Below are the code and all the weights of a small trained network. Each question names an input and a target symbol and asks about switching units off, where a switched-off unit gives its printed mean instead of its output.

import numpy as np


def w(rows, s, z=0):
    codes = np.array(rows[::2]) - 128.0
    scale = np.full(codes.shape[1], s)
    scale[-1] = z or s
    return codes * scale


def f(y):
    return np.maximum(y, 0)


def softmax(a):
    e = np.exp(a - a.max(-1, keepdims=True))
    return e / e.sum(-1, keepdims=True)


def log_softmax(a):
    a = a - a.max(-1, keepdims=True)
    return a - np.log(np.exp(a).sum(-1, keepdims=True))


def net(x, mask):
    ids = ['αγδεημπστψ'.index(c) for c in x.split()]
    T = len(ids)
    res = E[ids] + P[:T]
    q, k, v = (res @ M[0].T for M in (Q, K, V))
    z = softmax(np.where(np.tri(T) > 0, q @ k.T / 2**0.5, -1e9)) @ v
    res = res + np.where(mask[0], z, O[0][:, -1]) @ O[0][:, :-1]
    y = f(res @ A[0][:, :-1].T + A[0][:, -1])
    res = res + np.where(mask[1:17], y, B[0][:, -1]) @ B[0][:, :-1]
    return log_softmax(res[-1] @ U[:, :-1].T + U[:, -1])


Q, K, V, O, A, B = {}, {}, {}, {}, {}, {}
E = w([
[89,92,102,212],'α',
[29,122,150,151],'γ',
[119,150,45,112],'δ',
[37,135,142,129],'ε',
[62,120,104,146],'η',
[158,89,73,130],'μ',
[59,151,158,66],'π',
[86,106,83,170],'σ',
[170,89,68,176],'τ',
[21,209,254,51],'ψ',
],0.015)
P = w([
[209,205,155,132],'0',
[46,43,3,143],'1',
[88,170,167,218],'2',
[67,67,30,97],'3',
[103,182,161,212],'4',
[85,95,39,88],'5',
],0.012)
Q[0] = w([
[66,242,174,249],'h1',
[100,9,175,2],'h1',
],0.007)
K[0] = w([
[252,196,153,93],'h1',
[71,109,106,123],'h1',
],0.011)
V[0] = w([
[211,89,92,255],'h1',
[207,94,31,11],'h1',
],0.0066)
O[0] = w([
[149,85,202,92,3],'h1',
[101,130,111,5,30],'h1',
],0.021,0.0024)
A[0] = w([
[160,114,100,131,216],'n1',
[139,74,103,81,88],'n2',
[87,153,195,186,44],'n3',
[68,127,137,123,171],'n4',
[167,127,155,220,144],'n5',
[111,239,164,162,66],'n6',
[188,108,89,111,167],'n7',
[99,168,54,175,68],'n8',
[100,142,224,205,138],'n9',
[105,123,20,89,217],'n10',
[148,156,142,157,3],'n11',
[97,149,156,126,134],'n12',
[250,156,113,61,155],'n13',
[98,195,137,93,236],'n14',
[147,143,172,109,79],'n15',
[63,75,121,107,38],'n16',
],0.013,0.0055)
B[0] = w([
[39,114,199,154,155],'n1',
[172,139,100,254,152],'n2',
[175,167,136,87,188],'n3',
[138,83,25,193,185],'n4',
[104,189,104,118,214],'n5',
[164,106,22,162,198],'n6',
[93,118,95,250,142],'n7',
[187,40,152,53,254],'n8',
[142,141,225,73,212],'n9',
[128,155,203,165,244],'n10',
[204,156,101,50,142],'n11',
[147,96,76,156,149],'n12',
[61,90,127,67,141],'n13',
[57,75,158,187,181],'n14',
[151,10,121,144,132],'n15',
[233,149,112,151,168],'n16',
],0.0058,0.017)
U = w([
[135,153,204,153,26],'α',
[160,44,167,84,99],'γ',
[207,161,121,149,68],'δ',
[144,66,57,215,214],'ε',
[137,155,126,149,91],'η',
[254,79,45,101,5],'μ',
[23,137,137,124,210],'π',
[98,48,124,149,219],'σ',
[187,135,103,131,109],'τ',
[120,137,166,140,132],'ψ',
],0.0088,0.0033)

Each question gives the input, a string of symbols that net reads in full, and the target symbol t.
The units are the heads (2 rows each of Q, K, V and O) and the neurons (one row each of A and B). Each row of codes is followed by its name. A weight is (code - 128) times the scale printed after its matrix; where a second scale follows, it is the last column's (O, A, B and U).
mask holds one flag per unit, heads first, then neurons. A switched-off unit (its flag False) gives its mean, the last column of its rows in O or B, instead of its output. The means were averaged over made-up inputs and are rounded, as every weight is.
A unit's drop is (log p(t) with every unit on - log p(t) with that unit switched off) / (log p(t) with every unit on - log p(t) with every unit switched off).
The circuit of an input: a set's keep is (log p(t) with only the set's units on - log p(t) with every unit switched off) / (log p(t) with every unit on - log p(t) with every unit switched off). Starting from the 12 units with the biggest drops (on a tie, the unit counted first), units are removed one at a time, each time the one whose removal leaves the highest keep (on an exact tie, the one counted first), for as long as the keep stays at least 0.8.
units of the circuit, in order: the units of the circuit, biggest drop first
k most important neurons: the k neurons with the biggest drops, biggest first
drop of u: that unit's drop, to one decimal
input τ π δ τ ψ, target γ: most important neuron => [n15]
input π π π π π, target ε: 2 most important neurons => [n6; n14]
input α π σ, target α: 2 most important neurons => [n9; n8]
input γ μ π π η, target δ: 3 most important neurons => [n9; n3; n5]
input ψ ψ μ π τ, target μ: units of the circuit, in order => [n8; h1; n11; n14]
input δ α τ δ η, target π: units of the circuit, in order => [h1; n8]
input γ π ψ, target δ: units of the circuit, in order => [h1; n6; n3]
input α α τ, target α: units of the circuit, in order => [h1; n9]
input ψ π η, target μ: 2 most important neurons => [n8; n6]
input δ π δ, target π: 2 most important neurons => [n8; n6]
input ψ μ ψ α τ, target μ: drop of n11 => 0.3
input α α δ π μ, target α: drop of h1 => 0.7
input τ α τ α τ, target γ: drop of h1 => 0.8
